Below are the code and all the weights of a small trained network. Each question names an input and a class and asks about switching units off, where a switched-off unit gives its printed mean instead of its output.

import numpy as np


def w(rows, s, z=0):
    codes = np.array(rows[::2]) - 128.0
    scale = np.full(codes.shape[1], s)
    scale[-1] = z or s
    return codes * scale


def norm(h):
    return h / np.sqrt((h * h).mean(-1, keepdims=True) + 1e-5)


def f(y):
    return y / 2 * (1 + np.tanh(0.7978845608 * (y + 0.044715 * y**3)))


def log_softmax(a):
    a = a - a.max(-1, keepdims=True)
    return a - np.log(np.exp(a).sum(-1, keepdims=True))


def net(x, mask):
    res = np.array(x, float).reshape(1, 6) / 4 @ E
    u = 0
    for l in range(2):
        y = f(norm(res) @ A[l][:, :-1].T + A[l][:, -1])
        res = res + np.where(mask[u : u + 9], y, B[l][:, -1]) @ B[l][:, :-1]
        u += 9
    return log_softmax(norm(res)[-1] @ U[:, :-1].T + U[:, -1])


A, B = {}, {}
E = w([
[131,133,128,129,128,129,128],'x0',
[74,215,149,114,27,18,188],'x1',
[33,225,77,90,199,147,98],'x2',
[127,126,126,128,128,127,125],'x3',
[129,128,126,132,126,131,129],'x4',
[79,145,254,63,56,207,11],'x5',
],0.0051)
A[0] = w([
[58,160,211,166,69,73,204,2],'0.n0',
[83,178,102,89,79,10,199,104],'0.n1',
[60,221,3,150,199,161,129,41],'0.n2',
[120,152,206,95,111,183,59,127],'0.n3',
[110,155,232,65,113,130,124,154],'0.n4',
[73,174,135,99,36,50,173,179],'0.n5',
[184,125,131,144,110,111,178,143],'0.n6',
[93,108,134,125,123,118,24,24],'0.n7',
[56,206,171,77,159,189,123,12],'0.n8',
],0.0076,0.0052)
B[0] = w([
[254,136,80,152,120,170,122,170],'0.n0',
[60,111,210,101,126,173,176,240],'0.n1',
[151,84,134,17,101,171,116,201],'0.n2',
[111,100,187,141,107,131,151,210],'0.n3',
[177,113,137,172,128,173,99,199],'0.n4',
[147,171,45,139,89,25,133,254],'0.n5',
[126,56,157,136,162,117,113,170],'0.n6',
[126,140,109,106,190,94,160,132],'0.n7',
[58,104,130,223,179,120,102,168],'0.n8',
],0.0082,0.0068)
A[1] = w([
[28,222,151,126,144,142,137,189],'1.n0',
[142,199,10,43,162,131,166,82],'1.n1',
[100,184,128,163,29,92,77,110],'1.n2',
[92,128,86,84,78,59,187,79],'1.n3',
[155,166,110,170,56,43,173,85],'1.n4',
[174,79,112,165,138,125,134,27],'1.n5',
[144,66,77,74,138,132,179,127],'1.n6',
[46,211,69,166,118,109,124,99],'1.n7',
[53,206,138,149,198,187,74,2],'1.n8',
],0.011,0.0072)
B[1] = w([
[143,159,36,165,153,140,201,225],'1.n0',
[96,65,111,77,106,247,80,200],'1.n1',
[232,180,91,65,171,63,135,220],'1.n2',
[79,73,152,204,108,179,177,229],'1.n3',
[52,116,185,133,115,138,77,253],'1.n4',
[130,178,69,182,169,109,184,150],'1.n5',
[146,185,109,102,153,54,96,224],'1.n6',
[211,134,61,89,205,98,181,184],'1.n7',
[75,238,173,185,184,116,94,159],'1.n8',
],0.012,0.0068)
U = w([
[222,213,52,146,196,44,150,248],'0',
[198,19,254,187,132,197,37,3],'1',
[114,100,64,20,203,191,43,68],'2',
[55,223,202,191,205,217,60,58],'3',
[43,66,200,184,49,52,184,83],'4',
[241,204,215,136,19,44,97,43],'5',
[39,111,57,79,84,203,218,105],'6',
],0.016,0.0054)

Each question gives the input, the list of numbers given to net, and the class t.
The units are the neurons (one row each of A and B). Each row of codes is followed by its name. A weight is (code - 128) times the scale printed after its matrix; where a second scale follows, it is the last column's (A, B and U).
mask holds one flag per neuron, layer by layer. A switched-off neuron (its flag False) gives its mean, the last column of its row in B, instead of its output. The means were averaged over made-up inputs and are rounded, as every weight is.
A unit's drop is (log p(t) with every unit on - log p(t) with that unit switched off) / (log p(t) with every unit on - log p(t) with every unit switched off).
The circuit of an input: a set's keep is (log p(t) with only the set's units on - log p(t) with every unit switched off) / (log p(t) with every unit on - log p(t) with every unit switched off). Starting from the 12 units with the biggest drops (on a tie, the unit counted first), units are removed one at a time, each time the one whose removal leaves the highest keep (on an exact tie, the one counted first), for as long as the keep stays at least 0.8.
circuit, biggest first: the units of the circuit, biggest drop first
most important unit: the unit with the biggest drop
top k neurons: the k neurons with the biggest drops, biggest first
top k neurons in layer l: the k neurons of layer l with the biggest drops, biggest first
drop of u: that unit's drop, to one decimal
input [0,-8,0,-8,0,6], class 1: circuit, biggest first	0.n3
input [-1,4,0,0,8,-1], class 4: top 2 neurons in layer 0	0.n1, 0.n0
input [-5,-4,-2,1,7,1], class 1: top 4 neurons	0.n5, 1.n2, 1.n0, 1.n7
input [7,-7,2,2,-2,5], class 3: top 2 neurons	1.n8, 0.n2
input [-7,0,7,-5,-2,-6], class 2: top 2 neurons	0.n2, 1.n6
input [-8,-4,4,3,2,1], class 3: top 3 neurons	0.n5, 0.n8, 1.n8
input [5,8,0,4,-3,2], class 5: top 2 neurons in layer 0	0.n0, 0.n4
input [5,8,1,-3,-1,-4], class 6: top 3 neurons in layer 0	0.n3, 0.n5, 0.n4
input [2,3,4,-3,6,0], class 6: top 3 neurons	0.n2, 1.n3, 0.n1
input [-1,-7,-2,3,-5,0], class 0: top 3 neurons in layer 0	0.n1, 0.n8, 0.n4
input [-8,1,-4,6,6,4], class 5: top 2 neurons	0.n1, 1.n3
input [0,8,-1,-2,1,-1], class 4: top 3 neurons	0.n1, 1.n4, 1.n3
input [6,1,-6,-4,-1,-2], class 4: top 2 neurons	1.n2, 0.n2
input [2,-8,7,-6,1,3], class 3: circuit, biggest first	1.n8
input [2,3,1,-6,-3,-2], class 6: top 3 neurons in layer 0	0.n3, 0.n4, 0.n1
input [-4,6,4,3,7,-1], class 6: top 3 neurons	0.n1, 1.n3, 1.n1
input [8,-8,8,-2,3,4], class 3: drop of 1.n8	0.1
input [-3,-6,4,-6,-3,-8], class 2: drop of 0.n2	0.0
input [-1,0,6,-5,6,-2], class 2: drop of 1.n6	0.1
input [3,-8,2,-5,8,-5], class 2: most important unit	1.n1
